Below is a small trained network, with its code and all its weights. Each question gives an input and a class and asks what happens when units are switched off, that is, made to give their printed mean instead of their output.

import numpy as np


def w(rows, s, z=0):
    codes = np.array(rows[::2]) - 128.0
    scale = np.full(codes.shape[1], s)
    scale[-1] = z or s
    return codes * scale


def f(y):
    return np.maximum(y, 0)


def log_softmax(a):
    a = a - a.max(-1, keepdims=True)
    return a - np.log(np.exp(a).sum(-1, keepdims=True))


def net(x, mask):
    res = np.array(x, float).reshape(1, 7) / 4 @ E
    y = f(res @ A[0][:, :-1].T + A[0][:, -1])
    res = res + np.where(mask, y, B[0][:, -1]) @ B[0][:, :-1]
    return log_softmax(res[-1] @ U[:, :-1].T + U[:, -1])


A, B = {}, {}
E = w([
[186,54,114,129,149,163,103,68],'x0',
[164,72,212,140,112,129,106,84],'x1',
[141,123,190,166,104,128,168,113],'x2',
[124,85,79,96,82,66,89,136],'x3',
[204,125,63,196,143,57,186,172],'x4',
[171,123,145,131,185,83,164,161],'x5',
[116,117,84,48,122,146,254,95],'x6',
],0.0097)
A[0] = w([
[127,135,215,100,105,251,74,71,212],'n0',
[42,131,190,43,112,138,32,141,172],'n1',
[149,163,168,205,78,103,136,220,107],'n2',
[92,153,221,172,221,151,200,99,121],'n3',
[76,168,85,197,35,196,165,107,254],'n4',
[238,141,88,117,254,87,207,121,203],'n5',
[170,87,155,238,140,51,83,110,245],'n6',
],0.0068,0.0032)
B[0] = w([
[92,220,173,24,148,139,164,172,243],'n0',
[138,89,115,133,168,160,221,176,214],'n1',
[251,53,132,74,35,90,2,108,180],'n2',
[124,182,178,131,139,187,133,72,182],'n3',
[179,174,170,33,57,130,153,173,194],'n4',
[137,192,131,109,110,200,187,173,218],'n5',
[233,186,152,71,122,128,41,43,224],'n6',
],0.0076,0.011)
U = w([
[133,92,254,116,216,210,147,74,110],'0',
[193,109,135,128,57,67,85,60,75],'1',
[92,186,93,76,92,117,201,179,250],'2',
[73,35,110,140,188,57,190,104,15],'3',
],0.0096,0.0027)

Each question gives the input, the list of numbers given to net, and the class t.
The units are the neurons (one row each of A and B). Each row of codes is followed by its name. A weight is (code - 128) times the scale printed after its matrix; where a second scale follows, it is the last column's (A, B and U).
mask holds one flag per neuron, in row order. A switched-off neuron (its flag False) gives its mean, the last column of its row in B, instead of its output. The means were averaged over made-up inputs and are rounded, as every weight is.
A unit's drop is (log p(t) with every unit on - log p(t) with that unit switched off) / (log p(t) with every unit on - log p(t) with every unit switched off).
The circuit of an input: a set's keep is (log p(t) with only the set's units on - log p(t) with every unit switched off) / (log p(t) with every unit on - log p(t) with every unit switched off). Starting from all 7 units, units are removed one at a time, each time the one whose removal leaves the highest keep (on an exact tie, the one counted first), for as long as the keep stays at least 0.8.
circuit, biggest first: the units of the circuit, biggest drop first
most important unit: the unit with the biggest drop
k most important neurons: the k neurons with the biggest drops, biggest first
drop when u is switched off: that unit's drop, to one decimal
input [-1,-4,5,-7,7,-2,-4], class 1: most important unit	n2
input [3,-1,-6,-6,4,-2,-5], class 1: circuit, biggest first	(n0, n1)
input [5,-5,5,-3,-5,-8,-2], class 2: circuit, biggest first	(n0, n4)
input [-1,-7,-6,-1,8,-3,-6], class 1: circuit, biggest first	(n2, n0)
input [3,5,0,-5,6,8,-8], class 1: 2 most important neurons	(n2, n6)
input [5,0,0,4,-7,-6,1], class 2: 2 most important neurons	(n0, n6)
input [-8,4,8,-5,8,4,-2], class 1: drop when n2 is switched off	0.6
input [3,-1,0,-6,6,-2,-5], class 1: drop when n2 is switched off	0.1
input [0,0,0,-1,-7,-4,4], class 2: circuit, biggest first	(n0, n6)
input [-2,6,6,-8,6,-8,-8], class 1: drop when n2 is switched off	0.3
